Below are the code and all the weights of a small trained network. Each question names an input and a class and asks about switching units off, where a switched-off unit gives its printed mean instead of its output.

import numpy as np


def w(rows, s, z=0):
    codes = np.array(rows[::2]) - 128.0
    scale = np.full(codes.shape[1], s)
    scale[-1] = z or s
    return codes * scale


def f(y):
    return np.maximum(y, 0)


def log_softmax(a):
    a = a - a.max(-1, keepdims=True)
    return a - np.log(np.exp(a).sum(-1, keepdims=True))


def net(x, mask):
    res = np.array(x, float).reshape(1, 6) / 4 @ E
    y = f(res @ A[0][:, :-1].T + A[0][:, -1])
    res = res + np.where(mask, y, B[0][:, -1]) @ B[0][:, :-1]
    return log_softmax(res[-1] @ U[:, :-1].T + U[:, -1])


A, B = {}, {}
E = w([
[74,143,73,70,204,141],'x0',
[125,126,130,128,127,131],'x1',
[208,81,193,81,188,200],'x2',
[138,67,136,2,95,41],'x3',
[223,206,81,98,136,100],'x4',
[183,39,27,167,128,147],'x5',
],0.0084)
A[0] = w([
[127,167,129,183,161,171,85],'n0',
[149,49,106,151,127,123,162],'n1',
[147,60,188,141,199,131,91],'n2',
[124,61,180,181,80,135,210],'n3',
[138,144,141,190,179,169,67],'n4',
[160,131,162,123,58,120,254],'n5',
[170,129,136,80,122,65,235],'n6',
[156,220,170,106,141,102,89],'n7',
[66,68,173,153,99,139,160],'n8',
[157,117,148,96,156,145,71],'n9',
[64,140,200,146,164,94,94],'n10',
[127,98,126,69,75,95,250],'n11',
[176,110,173,113,185,199,63],'n12',
[155,159,79,100,140,144,146],'n13',
[69,162,224,131,136,156,98],'n14',
[202,148,135,71,145,164,77],'n15',
[47,160,71,137,66,77,28],'n16',
[81,171,147,99,123,149,133],'n17',
[109,179,112,175,152,133,69],'n18',
[156,181,117,145,122,141,235],'n19',
[122,103,123,71,105,91,66],'n20',
[172,134,175,187,89,123,233],'n21',
[55,99,111,108,167,151,130],'n22',
[95,67,137,90,126,107,129],'n23',
[155,207,154,109,146,100,110],'n24',
[120,97,121,105,146,49,250],'n25',
[134,194,54,65,161,157,154],'n26',
[216,139,172,97,130,195,53],'n27',
[109,117,113,88,213,130,129],'n28',
[167,97,38,172,142,89,89],'n29',
[133,165,95,156,120,159,191],'n30',
[51,146,60,130,124,87,55],'n31',
[72,147,181,112,146,97,139],'n32',
[89,142,84,126,183,130,184],'n33',
[123,87,139,60,156,102,104],'n34',
[145,71,59,155,163,135,82],'n35',
[101,123,120,210,96,139,184],'n36',
[10,83,116,96,168,180,183],'n37',
[105,137,101,166,109,91,46],'n38',
[110,153,108,111,151,194,142],'n39',
[87,160,124,153,165,179,126],'n40',
[141,173,152,115,102,129,92],'n41',
[147,197,61,171,87,58,59],'n42',
[136,131,129,163,30,108,160],'n43',
[42,151,63,174,74,88,115],'n44',
[135,169,162,93,129,110,39],'n45',
],0.011,0.0034)
B[0] = w([
[69,86,99,148,99,166,206],'n0',
[104,102,181,169,178,93,207],'n1',
[32,164,152,71,127,132,204],'n2',
[183,135,162,95,141,144,229],'n3',
[83,117,113,154,79,178,204],'n4',
[166,175,199,132,147,177,221],'n5',
[122,150,107,184,118,182,251],'n6',
[108,73,129,199,179,80,218],'n7',
[217,164,99,104,255,201,219],'n8',
[42,127,158,115,105,119,173],'n9',
[130,48,108,157,161,70,199],'n10',
[161,129,101,164,103,220,254],'n11',
[36,132,138,48,116,135,222],'n12',
[173,138,181,128,181,138,189],'n13',
[123,95,95,178,155,93,222],'n14',
[86,113,147,105,163,181,210],'n15',
[57,131,143,86,142,157,232],'n16',
[147,58,156,149,130,97,186],'n17',
[103,112,110,161,84,153,185],'n18',
[161,137,146,151,117,188,210],'n19',
[120,107,64,176,69,171,201],'n20',
[215,184,184,105,98,95,228],'n21',
[232,238,209,100,140,116,194],'n22',
[107,135,111,165,93,198,203],'n23',
[118,81,118,177,203,110,208],'n24',
[163,123,125,181,83,184,238],'n25',
[253,182,206,131,121,163,225],'n26',
[74,133,127,45,140,116,220],'n27',
[109,142,235,122,73,117,200],'n28',
[111,57,170,164,171,60,221],'n29',
[148,131,117,156,118,164,199],'n30',
[77,130,198,78,120,132,210],'n31',
[118,74,158,177,144,115,204],'n32',
[233,155,184,101,80,110,196],'n33',
[108,104,124,169,103,158,216],'n34',
[117,15,170,181,178,45,202],'n35',
[140,151,117,118,109,145,227],'n36',
[210,181,142,144,170,126,243],'n37',
[53,150,145,112,140,149,173],'n38',
[119,117,135,126,70,115,182],'n39',
[134,109,116,175,50,180,201],'n40',
[122,119,144,153,183,93,169],'n41',
[75,110,141,47,191,175,236],'n42',
[103,176,216,97,136,103,219],'n43',
[83,134,162,85,155,133,251],'n44',
[94,85,89,182,118,104,174],'n45',
],0.0064,0.0078)
U = w([
[92,19,124,188,177,74,85],'0',
[23,132,127,45,120,144,69],'1',
[163,154,118,140,173,154,151],'2',
[134,134,131,142,106,137,255],'3',
[177,173,157,127,96,128,88],'4',
[86,103,86,184,30,182,85],'5',
[151,179,69,142,129,99,156],'6',
[99,128,14,90,53,6,28],'7',
],0.014,0.0085)

Each question gives the input, the list of numbers given to net, and the class t.
The units are the neurons (one row each of A and B). Each row of codes is followed by its name. A weight is (code - 128) times the scale printed after its matrix; where a second scale follows, it is the last column's (A, B and U).
mask holds one flag per neuron, in row order. A switched-off neuron (its flag False) gives its mean, the last column of its row in B, instead of its output. The means were averaged over made-up inputs and are rounded, as every weight is.
A unit's drop is (log p(t) with every unit on - log p(t) with that unit switched off) / (log p(t) with every unit on - log p(t) with every unit switched off).
The circuit of an input: a set's keep is (log p(t) with only the set's units on - log p(t) with every unit switched off) / (log p(t) with every unit on - log p(t) with every unit switched off). Starting from the 12 units with the biggest drops (on a tie, the unit counted first), units are removed one at a time, each time the one whose removal leaves the highest keep (on an exact tie, the one counted first), for as long as the keep stays at least 0.8.
circuit, biggest first: the units of the circuit, biggest drop first
unit that matters most: the unit with the biggest drop
k most important neurons: the k neurons with the biggest drops, biggest first
drop of u: that unit's drop, to one decimal
input [-5,0,-5,-5,5,-7], class 0: unit that matters most => n7
input [-8,3,1,-5,-6,2], class 4: 2 most important neurons => n21; n3
input [-8,-6,0,-4,-6,-8], class 0: 3 most important neurons => n10; n14; n32
input [7,-5,-5,-7,-3,-2], class 4: circuit, biggest first => n22; n33
input [-1,-4,-2,8,-6,-7], class 5: 3 most important neurons => n11; n23; n20
input [4,4,-5,5,-8,1], class 2: circuit, biggest first => n37; n8
input [6,0,-5,5,8,-3], class 2: 2 most important neurons => n26; n24
input [-7,4,-6,1,-6,2], class 4: circuit, biggest first => n3; n43
input [-3,-4,0,6,-8,-4], class 2: circuit, biggest first => n8; n37
input [8,1,8,1,6,-4], class 1: 2 most important neurons => n12; n27
input [8,1,-5,7,4,-1], class 4: 2 most important neurons => n26; n33
input [8,0,-6,-2,-5,5], class 4: circuit, biggest first => n22; n33
input [1,0,0,-3,-6,2], class 2: circuit, biggest first => n8; n37
input [0,2,5,-1,-8,-5], class 2: circuit, biggest first => n8
input [4,-7,-7,-7,-6,-3], class 1: 2 most important neurons => n44; n16
input [2,5,-7,-7,4,8], class 0: 2 most important neurons => n29; n35
input [7,6,5,-2,-1,8], class 0: 2 most important neurons => n35; n29
input [-1,6,8,-7,-7,-6], class 1: 3 most important neurons => n12; n2; n27
input [-8,0,-4,-6,-6,5], class 4: circuit, biggest first => n21; n3
input [-4,1,-2,-4,-4,-6], class 0: 2 most important neurons => n10; n14
input [-8,-7,8,3,-2,-6], class 1: most important neuron => n27
input [6,-6,-5,7,6,8], class 0: 2 most important neurons => n29; n35
input [-3,1,7,-8,-4,4], class 5: 3 most important neurons => n4; n40; n42
input [-5,0,-7,7,5,-8], class 0: 2 most important neurons => n7; n24
input [0,-7,6,6,-6,6], class 3: drop of n17 => 0.2
input [-4,-5,-3,5,8,8], class 0: drop of n35 => 0.5
input [1,6,-6,-2,-3,2], class 1: drop of n17 => 0.0
input [-8,2,-4,-7,-7,0], class 4: unit that matters most => n21
input [7,0,0,8,-2,-2], class 5: drop of n23 => 0.2
